Here is a tiny trained network, its code and every weight. The questions are about switching its units off for an input and a target symbol, where a switched-off unit gives its printed mean instead of its output.

import numpy as np


def w(rows, s, z=0):
    codes = np.array(rows[::2]) - 128.0
    scale = np.full(codes.shape[1], s)
    scale[-1] = z or s
    return codes * scale


def f(y):
    return np.maximum(y, 0)


def softmax(a):
    e = np.exp(a - a.max(-1, keepdims=True))
    return e / e.sum(-1, keepdims=True)


def log_softmax(a):
    a = a - a.max(-1, keepdims=True)
    return a - np.log(np.exp(a).sum(-1, keepdims=True))


def net(x, mask):
    ids = ['ΘΞαβδετψ'.index(c) for c in x.split()]
    T = len(ids)
    res = E[ids] + P[:T]
    u = 0
    for l in range(2):
        q, k, v = (res @ M[l].T for M in (Q, K, V))
        z = softmax(np.where(np.tri(T) > 0, q @ k.T / 3**0.5, -1e9)) @ v
        res = res + np.where(mask[u], z, O[l][:, -1]) @ O[l][:, :-1]
        u += 1
        y = f(res @ A[l][:, :-1].T + A[l][:, -1])
        res = res + np.where(mask[u : u + 4], y, B[l][:, -1]) @ B[l][:, :-1]
        u += 4
    return log_softmax(res[-1] @ U[:, :-1].T + U[:, -1])


Q, K, V, O, A, B = {}, {}, {}, {}, {}, {}
E = w([
[88,121,84,133,191,111,75,111,194,206,114],'Θ',
[66,129,113,55,154,122,99,67,144,160,36],'Ξ',
[95,101,111,102,144,159,160,144,225,121,113],'α',
[138,119,114,69,111,188,162,104,167,166,110],'β',
[124,27,165,169,181,105,159,112,139,108,171],'δ',
[83,62,99,144,88,85,189,50,107,179,146],'ε',
[137,76,172,145,127,101,49,2,172,101,233],'τ',
[249,145,98,178,71,89,167,114,175,59,119],'ψ',
],0.018)
P = w([
[184,141,116,48,178,28,122,165,136,152,133],'0',
[171,155,126,79,209,67,119,159,138,171,139],'1',
[210,76,65,4,139,55,144,78,99,47,185],'2',
[112,140,145,131,159,103,158,120,155,144,140],'3',
[206,60,39,129,186,177,109,43,108,67,177],'4',
[93,123,163,188,171,181,129,106,138,141,110],'5',
[95,71,87,130,69,142,198,105,174,92,199],'6',
[44,109,156,224,98,227,156,126,148,126,117],'7',
[117,77,131,131,64,204,141,53,56,50,69],'8',
],0.011)
Q[0] = w([
[148,166,178,166,145,156,96,178,9,129,127],'0.h0',
[43,174,204,123,135,100,141,178,137,190,97],'0.h0',
[128,60,121,111,87,140,132,79,89,130,108],'0.h0',
],0.011)
K[0] = w([
[133,148,143,27,160,1,146,160,143,168,151],'0.h0',
[116,143,56,137,198,125,79,160,136,188,83],'0.h0',
[118,87,141,145,20,137,138,137,167,149,144],'0.h0',
],0.0097)
V[0] = w([
[147,227,102,155,79,110,72,57,17,190,162],'0.h0',
[190,86,144,64,203,82,84,160,128,253,39],'0.h0',
[54,152,103,180,193,39,93,157,120,3,76],'0.h0',
],0.0058)
O[0] = w([
[116,179,20,156,30,95,102,79,84,189,174,3],'0.h0',
[107,198,171,194,203,147,190,41,159,157,177,248],'0.h0',
[44,181,49,227,146,14,150,170,102,2,148,5],'0.h0',
],0.0072,0.0025)
A[0] = w([
[133,150,164,143,125,176,36,195,62,140,89,4],'0.n0',
[51,253,207,97,111,144,195,168,79,160,48,104],'0.n1',
[203,57,200,133,136,81,94,101,121,85,101,221],'0.n2',
[36,181,151,181,148,150,134,139,125,195,153,37],'0.n3',
],0.006,0.0021)
B[0] = w([
[208,21,2,134,98,103,109,95,211,169,200,134],'0.n0',
[30,172,91,118,130,151,190,118,77,56,128,224],'0.n1',
[158,129,163,91,116,173,206,144,200,143,217,254],'0.n2',
[76,51,165,142,58,95,46,150,110,230,42,211],'0.n3',
],0.0062,0.0049)
Q[1] = w([
[220,91,60,51,75,54,97,174,103,59,198],'1.h0',
[113,3,126,43,121,142,167,75,210,133,145],'1.h0',
[87,135,191,149,101,76,167,125,153,160,220],'1.h0',
],0.011)
K[1] = w([
[241,182,152,203,36,21,116,111,156,104,151],'1.h0',
[115,30,162,229,2,181,112,122,115,88,139],'1.h0',
[162,146,142,196,218,129,109,87,85,189,139],'1.h0',
],0.0084)
V[1] = w([
[106,53,33,120,116,122,160,130,66,192,3],'1.h0',
[120,225,102,65,92,204,42,154,222,85,85],'1.h0',
[222,181,75,191,120,101,250,150,145,148,105],'1.h0',
],0.0065)
O[1] = w([
[205,72,154,126,243,97,106,64,117,183,148,195],'1.h0',
[124,195,96,128,92,63,168,70,228,125,153,2],'1.h0',
[212,2,146,177,42,146,122,97,149,122,76,77],'1.h0',
],0.0099,0.0043)
A[1] = w([
[70,225,35,109,191,119,162,125,60,115,171,32],'1.n0',
[140,163,170,106,119,122,105,32,138,201,188,254],'1.n1',
[122,68,144,120,104,119,87,94,2,199,167,22],'1.n2',
[48,95,163,251,179,94,106,218,219,140,86,174],'1.n3',
],0.0061,0.00097)
B[1] = w([
[129,44,112,225,131,26,108,202,143,85,224,230],'1.n0',
[193,167,42,231,62,123,211,206,65,221,120,246],'1.n1',
[77,154,137,95,178,94,96,250,255,74,171,229],'1.n2',
[212,173,223,120,8,128,72,12,66,133,198,176],'1.n3',
],0.008,0.011)
U = w([
[184,153,163,115,84,95,52,134,134,180,121,13],'Θ',
[152,97,81,198,206,91,191,69,111,79,140,254],'Ξ',
[127,150,188,102,169,110,154,46,242,89,150,156],'α',
[152,161,75,114,150,195,199,104,175,174,115,157],'β',
[119,102,168,155,126,206,163,162,2,113,105,255],'δ',
[174,72,154,106,189,137,105,173,170,140,137,53],'ε',
[120,159,66,116,84,153,114,173,122,107,169,112],'τ',
[150,44,120,170,89,125,123,99,168,120,89,104],'ψ',
],0.0059,0.0019)

Each question gives the input, a string of symbols that net reads in full, and the target symbol t.
The units are the heads (3 rows each of Q, K, V and O) and the neurons (one row each of A and B). Each row of codes is followed by its name. A weight is (code - 128) times the scale printed after its matrix; where a second scale follows, it is the last column's (O, A, B and U).
mask holds one flag per unit, layer by layer, with each layer's heads first. A switched-off unit (its flag False) gives its mean, the last column of its rows in O or B, instead of its output. The means were averaged over made-up inputs and are rounded, as every weight is.
A unit's drop is (log p(t) with every unit on - log p(t) with that unit switched off) / (log p(t) with every unit on - log p(t) with every unit switched off).
The circuit of an input: a set's keep is (log p(t) with only the set's units on - log p(t) with every unit switched off) / (log p(t) with every unit on - log p(t) with every unit switched off). Starting from all 10 units, units are removed one at a time, each time the one whose removal leaves the highest keep (on an exact tie, the one counted first), for as long as the keep stays at least 0.8.
circuit, biggest first: the units of the circuit, biggest drop first
most important unit: the unit with the biggest drop
top k neurons: the k neurons with the biggest drops, biggest first
top k neurons in layer l: the k neurons of layer l with the biggest drops, biggest first
drop when u is switched off: that unit's drop, to one decimal
input Ξ ψ α, target ψ: circuit, biggest first -> 1.h0
input Ξ Ξ ε β ε Θ Ξ, target ε: circuit, biggest first -> 1.h0, 1.n2
input ε Θ τ ε Ξ, target τ: circuit, biggest first -> 0.h0, 1.h0
input ε β δ Ξ β α Θ, target β: top 3 neurons -> 1.n0, 1.n2, 0.n1
input Ξ ε β Ξ Θ, target β: circuit, biggest first -> 0.h0, 1.n0, 1.h0, 1.n1
input ε Ξ β ε β ψ Ξ ε β, target ε: circuit, biggest first -> 1.h0, 1.n2, 0.h0
input Θ α Ξ ψ τ, target ψ: circuit, biggest first -> 0.h0, 1.h0
input β Ξ α Ξ ε ε ψ β, target β: circuit, biggest first -> 1.h0, 0.h0, 1.n0, 1.n1
input Ξ Ξ Ξ Θ Ξ Ξ ψ Θ, target Θ: circuit, biggest first -> 1.n3, 0.n3
input β Ξ Ξ τ Θ Θ ε Ξ Θ, target ε: circuit, biggest first -> 0.h0, 1.h0, 1.n2
input Θ Ξ Θ, target Ξ: circuit, biggest first -> 0.h0, 1.n2
input τ Ξ β δ β, target δ: top 2 neurons in layer 0 -> 0.n2, 0.n3
input ε ε β α ε Ξ δ, target ε: circuit, biggest first -> 0.h0, 1.h0, 0.n2
input ε ψ ε Ξ, target Ξ: top neuron -> 1.n0
input ε ψ Θ Ξ β ψ δ Ξ Θ, target δ: top 2 neurons in layer 1 -> 1.n0, 1.n2
input ε Ξ Θ Ξ Θ β α, target β: top 3 neurons in layer 1 -> 1.n0, 1.n2, 1.n3
input β Ξ Ξ Ξ α Ξ Ξ, target α: drop when 1.h0 is switched off -> 0.3
input Ξ ψ Θ, target ψ: drop when 1.h0 is switched off -> 1.0
input τ Ξ ε, target τ: drop when 1.h0 is switched off -> 0.6
input ψ β ε Ξ ψ Ξ Θ, target ψ: most important unit -> 0.h0
